In the rows, zero is written as 128.
Group, then class
[143 119 111 141 140 122 128 179 128 137 111 128 142 128 118 161  66 156
 127  23 134 123 117 138 119  94 141 121 142 157 160 119 121 124 133 151
 113 149 164 131 103 131 125  93 104 102 114   4 133 135 146 112 135 131
 139 122 129 113 136 136 128 129 145 150 106 129 140 124 122  77 164]  J940/J825
[132 139 135 122 115 101 140 134 100 105  64 115 124 110 134 110 145  87
 127 108  98 164 174 128 129 146 135 134 159 123 125 136 148 126 143 112
 104 132 112 150 177 124 118 107 130 165 126 124 143 141 104 133 128 128
 131 168 119 163 136 123 167 127 152  97 134 133 142 143 120 138  64]  J126/J991
[168 124 101 147 106 100  95 132 109  97 160 144 130 121 132 147  77 185
 118 116 120 131 123 114 102 126 132 108 123 165 155  99 163 122 149 137
 162 164 145 118 101 126 136 106 105  85 111  95 147 141 144 129 141 107
 138 103 143 115 133 136 111 125 100 152 106 133 119 115  82 100 131]  J940/J825
[161 112 103 168 115  64 127 156 106 144 111 172  85 118 135 187  51 171
  98  84  96 122 149 103 107  81 174  83  66 135 109  87 156 102 149 138
 120 150 113 119 125 149 132 127  94 110 138 134 103 205 121 112 134 131
 135 125 136 122 121 113  61  91 140 203 122 147 123 107  96  18 143]  J940/J825
[170 125  94 164 118 105 119 158 115 137 127 144  93 118 128 158  43 188
 115  92 162 137 161 106 110 104 152  82 103 144 113 101 161 124 114 135
  90 174 181 111  89 129 149 118 101  78 128 127 131 125 144 119 135 149
 153  45 121  14 130 118 109 103  98 154 101 140 116  80 124  60 175]  J940/J825
[151 144 114 124 140  81 122 127 139 138 103 129 125 121 134 148  41 144
 126 121  77 137 111 126 118 123 187 117 120 130 153  98 152 128 107 126
  99 174 183 153  79 130 113 141 125 111 114 138 119 151 118 138 148 142
 135  70 143 119 129 129 169 106 133  70  96 140 127 108 111  46 123]  J940/J538
[100 137 148 135 134  87 150 112  83 128 127 119 140 129 115 153 165  85
 115  37  97 133 112 119 131 152 176 127 123 114 131 113 150 135 131 113
 138 146  96 138 138 124 120 139 141 131 132 149 119 162  90 123 104 137
 123 171 108 123 132 133 169 116 159  83 122 129 119 133 117 119  43]  J126/J991
[167 109  84 192 126  83 160 121 152 156 108 142 132 116 138 212 173 187
 129  94  79 115  94 126 106 101 200  83  48 139  91 107 151  93 157 161
 149 167 104  76 149 197 112  93  81  93 146 151 108 127 113 132 107 102
 185 106 124  96 140 152  87 102 123 252 149 239 142 111  55  66 107]  J940/J825
[166 130  67 153 142  80 114 111 165 137  99 113 124 123 134 155  77 133
 120 123 151 136 122 122 114 110 153  78 142 154 159 117 143 110 121 145
 134 164 211 139  90 163  85 122 122 121 127 136 140 141 140 132 133 139
 155  58 141 153  80 111 168 137 101 111 128 130 118 129 100  66 115]  J940/J538
[ 90 148 173  86 141 132 145 123  75 116 117 126 140 129 132 118 174  66
 123 112  86 134 120 123 138 162 114 130 141 133 143 138 141 177 125 117
 173  82  54 150 163 109 149 113 152 160 136 117 117 128 107 132 119 160
 109 225 107 136 139 125 137 122 162 105 150 145 121 150 142 178  69]  J126/J599
[138 134  84 181 131  85 115 130 100 144 114 125 120 126 133 182 138 173
 108  96 112 134 101 130 101 122 160  76  94 152 109 111 151 120 134 141
 153 163 156 106 113 210  71 130  83 100 133 138  90 154 101 124 106 102
 142  91 133 154 106 105 127 108 128 176 121 127  99 137  70  25  75]  J940/J538
[138 133  85 159 120 117 123 128 150 119 126 115  86 109 146 166  89 147
 106 122 140 149 120 113 115 122 130  90 123 139 122 115 122 151 120 137
 116 149 178 113 116 152 116 132 109 106 125 135 126 143 145 123 119  98
 139  77 116 160 118 124 124 106 108 112 107 127 117 118 114  62 128]  J940/J538
[167 136  80 142 133  81 122 135 118  96 130 145 128 112 113 158  72 182
 115  92 111 137 150 160 128 128 167  87 109 149 145 107 151 156 130 127
 159 185 173 130 120 150 111 108 107  99 110 137 134 145 139 121 128 124
 146  98 125 124 125 101 126 116 155 142 110 130 102 113  88  47  90]  J940/J538
[169 122  76 148 151  84 129 162 191 113 106 156  80 122 135 155  58 180
 124 106 119 116 160 116 101  95 142  81  97 145 139 113 161 120 144 132
 145 173 141 121 116 156 147 106 109  87 121 126 125 147 143 135 113 119
 151 104 154 105 149 129  73 109 127 185 139 160 103 125  82  65 154]  J940/J825
[ 90 158 146 113 143 124 148 125  52 138  95 115 141 103 129 116 152  76
 124 100  71 145 105 132 104 157  97 150 123 122  99 106 138 113 122  89
 185 173  42 173 140 129 186 115 139 175 125 127 105 119 117 104 117 170
  92 181 157  81 151 135 143 120 163 111 140 136 115 198 122  76 189]  J126/J599
